Here is a tiny trained network, its code and every weight. The questions are about switching its units off for an input and a class, where a switched-off unit gives its printed mean instead of its output.

import numpy as np


def w(rows, s, z=0):
    codes = np.array(rows[::2]) - 128.0
    scale = np.full(codes.shape[1], s)
    scale[-1] = z or s
    return codes * scale


def f(y):
    return np.maximum(y, 0)


def log_softmax(a):
    a = a - a.max(-1, keepdims=True)
    return a - np.log(np.exp(a).sum(-1, keepdims=True))


def net(x, mask):
    res = np.array(x, float).reshape(1, 3) / 4 @ E
    y = f(res @ A[0][:, :-1].T + A[0][:, -1])
    res = res + np.where(mask, y, B[0][:, -1]) @ B[0][:, :-1]
    return log_softmax(res[-1] @ U[:, :-1].T + U[:, -1])


A, B = {}, {}
E = w([
[246,155,88],'x0',
[113,244,56],'x1',
[91,101,22],'x2',
],0.011)
A[0] = w([
[28,47,166,150],'N0',
[142,74,113,2],'N1',
[174,122,169,70],'N2',
[203,164,128,160],'N3',
[180,218,129,174],'N4',
[82,116,36,193],'N5',
[238,100,127,219],'N6',
[221,102,134,186],'N7',
[185,65,136,55],'N8',
[167,78,144,71],'N9',
[92,37,156,172],'N10',
[99,7,90,214],'N11',
[123,14,77,232],'N12',
[84,82,89,91],'N13',
],0.015,0.0085)
B[0] = w([
[62,140,213,249],'N0',
[219,106,24,140],'N1',
[78,168,147,164],'N2',
[210,57,49,208],'N3',
[179,13,38,222],'N4',
[25,218,56,226],'N5',
[247,136,86,252],'N6',
[216,99,154,226],'N7',
[163,176,195,175],'N8',
[149,135,210,167],'N9',
[80,146,212,230],'N10',
[126,222,204,250],'N11',
[156,244,191,248],'N12',
[87,227,181,172],'N13',
],0.011,0.014)
U = w([
[73,102,180,254],'0',
[92,156,8,238],'1',
[167,115,201,11],'2',
[91,198,124,39],'3',
[226,65,51,138],'4',
[219,134,153,16],'5',
],0.013,0.0094)

Each question gives the input, the list of numbers given to net, and the class t.
The units are the neurons (one row each of A and B). Each row of codes is followed by its name. A weight is (code - 128) times the scale printed after its matrix; where a second scale follows, it is the last column's (A, B and U).
mask holds one flag per neuron, in row order. A switched-off neuron (its flag False) gives its mean, the last column of its row in B, instead of its output. The means were averaged over made-up inputs and are rounded, as every weight is.
A unit's drop is (log p(t) with every unit on - log p(t) with that unit switched off) / (log p(t) with every unit on - log p(t) with every unit switched off).
The circuit of an input: a set's keep is (log p(t) with only the set's units on - log p(t) with every unit switched off) / (log p(t) with every unit on - log p(t) with every unit switched off). Starting from the 12 units with the biggest drops (on a tie, the unit counted first), units are removed one at a time, each time the one whose removal leaves the highest keep (on an exact tie, the one counted first), for as long as the keep stays at least 0.8.
circuit, biggest first: the units of the circuit, biggest drop first
unit that matters most: the unit with the biggest drop
top k neurons: the k neurons with the biggest drops, biggest first
drop when u is switched off: that unit's drop, to one decimal
input [-8,8,-5], class 1: top 3 neurons : N10, N11, N12
input [5,0,7], class 1: top 3 neurons : N5, N0, N10
input [-2,-8,5], class 3: unit that matters most : N12
input [-2,0,-5], class 0: circuit, biggest first : N6, N12
input [-3,-3,2], class 3: top 3 neurons : N12, N11, N4
input [3,-1,2], class 4: circuit, biggest first : N0, N10
input [-5,-8,-2], class 0: top 4 neurons : N0, N6, N10, N7
input [-5,8,8], class 1: top 3 neurons : N5, N10, N0
input [-1,6,-2], class 1: top 2 neurons : N6, N7
input [4,-1,6], class 3: top 4 neurons : N5, N12, N4, N11
input [-3,-5,-1], class 0: top 2 neurons : N6, N0
input [3,3,3], class 1: top 3 neurons : N5, N7, N6
input [5,-3,8], class 3: top 2 neurons : N5, N4
input [8,-4,2], class 4: unit that matters most : N3
input [-4,1,0], class 0: top 2 neurons : N6, N12
input [5,0,8], class 1: top 3 neurons : N5, N0, N10
input [2,-3,-8], class 4: drop when N12 is switched off : 0.2
input [-3,4,4], class 1: drop when N0 is switched off : 0.3
input [-2,1,-7], class 4: drop when N12 is switched off : 0.2
input [-6,4,-7], class 0: unit that matters most : N6
